Here is a tiny trained network, its code and every weight. The questions are about switching its units off for an input and a class, where a switched-off unit gives its printed mean instead of its output.

import numpy as np


def w(rows, s, z=0):
    codes = np.array(rows[::2]) - 128.0
    scale = np.full(codes.shape[1], s)
    scale[-1] = z or s
    return codes * scale


def norm(h):
    return h / np.sqrt((h * h).mean(-1, keepdims=True) + 1e-5)


def f(y):
    return y / 2 * (1 + np.tanh(0.7978845608 * (y + 0.044715 * y**3)))


def log_softmax(a):
    a = a - a.max(-1, keepdims=True)
    return a - np.log(np.exp(a).sum(-1, keepdims=True))


def net(x, mask):
    res = np.array(x, float).reshape(1, 6) / 4 @ E
    u = 0
    for l in range(2):
        y = f(norm(res) @ A[l][:, :-1].T + A[l][:, -1])
        res = res + np.where(mask[u : u + 7], y, B[l][:, -1]) @ B[l][:, :-1]
        u += 7
    return log_softmax(norm(res)[-1] @ U[:, :-1].T + U[:, -1])


A, B = {}, {}
E = w([
[126,128,127,128,130,129,131,127],'x0',
[162,87,75,61,140,72,138,168],'x1',
[81,118,239,122,118,85,172,154],'x2',
[88,12,121,150,79,67,1,81],'x3',
[190,102,155,90,29,159,164,90],'x4',
[54,202,104,69,33,143,77,201],'x5',
],0.0057)
A[0] = w([
[171,154,72,174,141,176,237,183,143],'L0N1',
[86,175,153,158,248,90,66,182,3],'L0N2',
[72,122,253,106,124,50,183,152,37],'L0N3',
[168,77,122,15,170,56,131,198,58],'L0N4',
[78,153,226,181,136,238,81,91,121],'L0N5',
[209,140,163,139,18,109,166,96,73],'L0N6',
[165,99,136,213,167,126,159,117,102],'L0N7',
],0.0072,0.0011)
B[0] = w([
[113,79,120,132,124,130,107,136,252],'L0N1',
[218,131,165,92,148,85,87,94,239],'L0N2',
[177,131,38,192,126,203,89,124,248],'L0N3',
[88,194,76,90,131,154,157,4,217],'L0N4',
[107,162,54,56,141,111,154,51,221],'L0N5',
[171,151,142,100,194,48,77,123,192],'L0N6',
[124,128,100,111,90,79,192,116,203],'L0N7',
],0.011,0.0041)
A[1] = w([
[176,62,50,204,165,98,162,52,255],'L1N1',
[188,222,151,54,208,194,242,197,182],'L1N2',
[241,160,87,130,137,108,56,139,161],'L1N3',
[86,241,101,102,64,114,64,192,135],'L1N4',
[169,113,116,170,184,247,116,203,90],'L1N5',
[85,99,51,88,154,186,144,113,185],'L1N6',
[188,133,178,113,3,155,166,91,116],'L1N7',
],0.0066,0.0048)
B[1] = w([
[98,140,137,115,112,139,139,182,250],'L1N1',
[102,79,135,125,109,102,70,100,184],'L1N2',
[148,174,185,148,144,163,138,140,193],'L1N3',
[134,94,147,146,158,104,219,157,167],'L1N4',
[120,137,129,107,94,138,97,180,131],'L1N5',
[146,160,131,183,68,137,102,110,178],'L1N6',
[153,147,97,162,247,144,95,154,130],'L1N7',
],0.014,0.012)
U = w([
[201,166,167,90,213,95,79,131,138],'0',
[135,169,167,127,84,120,139,144,255],'1',
[109,166,62,116,130,137,139,47,136],'2',
[156,156,98,215,120,201,108,201,88],'3',
[78,44,151,110,98,120,47,153,89],'4',
[117,117,124,130,145,96,247,172,85],'5',
[127,126,88,115,187,179,127,120,5],'6',
],0.014,0.0094)

Each question gives the input, the list of numbers given to net, and the class t.
The units are the neurons (one row each of A and B). Each row of codes is followed by its name. A weight is (code - 128) times the scale printed after its matrix; where a second scale follows, it is the last column's (A, B and U).
mask holds one flag per neuron, layer by layer. A switched-off neuron (its flag False) gives its mean, the last column of its row in B, instead of its output. The means were averaged over made-up inputs and are rounded, as every weight is.
A unit's drop is (log p(t) with every unit on - log p(t) with that unit switched off) / (log p(t) with every unit on - log p(t) with every unit switched off).
most important unit: the unit with the biggest drop
top k neurons: the k neurons with the biggest drops, biggest first
k most important neurons of layer l: the k neurons of layer l with the biggest drops, biggest first
input [-5,-4,0,-6,3,-7], class 5: top 2 neurons	[L0N7, L0N4]
input [6,-1,-4,4,-4,-5], class 1: most important neuron of layer 0	[L0N3]
input [3,5,-7,-7,6,-6], class 3: 3 most important neurons of layer 0	[L0N1, L0N2, L0N5]
input [6,6,3,-8,-1,6], class 4: top 4 neurons	[L1N2, L0N5, L1N3, L0N7]
input [-4,-2,7,4,7,-4], class 0: 2 most important neurons of layer 1	[L1N6, L1N7]
input [3,-6,-3,-7,2,-5], class 4: top 2 neurons	[L1N2, L0N4]
input [-3,6,-5,-5,4,8], class 5: 2 most important neurons of layer 0	[L0N3, L0N5]
input [-3,2,-3,-8,8,-5], class 0: 2 most important neurons of layer 0	[L0N6, L0N3]
input [7,-5,3,-3,7,-8], class 5: 2 most important neurons of layer 1	[L1N1, L1N6]
input [6,7,7,-7,-5,6], class 2: top 2 neurons	[L0N4, L1N1]
input [4,-4,3,-4,-6,-8], class 5: top 2 neurons	[L0N7, L1N1]
input [4,-8,8,0,8,-8], class 0: top 4 neurons	[L0N6, L1N7, L0N4, L1N4]
input [7,5,-8,5,-3,-6], class 3: top 4 neurons	[L0N5, L1N1, L1N2, L1N4]
input [-5,0,4,-5,1,8], class 5: most important unit	L1N4
input [3,-4,-4,4,5,0], class 0: top 2 neurons	[L0N6, L0N3]
input [4,1,4,-8,5,8], class 4: 2 most important neurons of layer 1	[L1N2, L1N3]
input [4,-6,7,4,2,-4], class 3: top 3 neurons	[L0N3, L0N4, L1N1]
input [-7,-6,7,1,3,-8], class 5: top 3 neurons	[L0N4, L0N7, L1N1]
input [6,6,-8,4,-3,4], class 3: top 2 neurons	[L0N5, L0N7]
input [-3,3,5,4,-7,2], class 0: most important unit	L0N2
input [3,6,-8,2,6,1], class 3: 2 most important neurons of layer 0	[L0N2, L0N5]
input [-3,-3,-2,-4,0,1], class 4: 2 most important neurons of layer 0	[L0N3, L0N4]
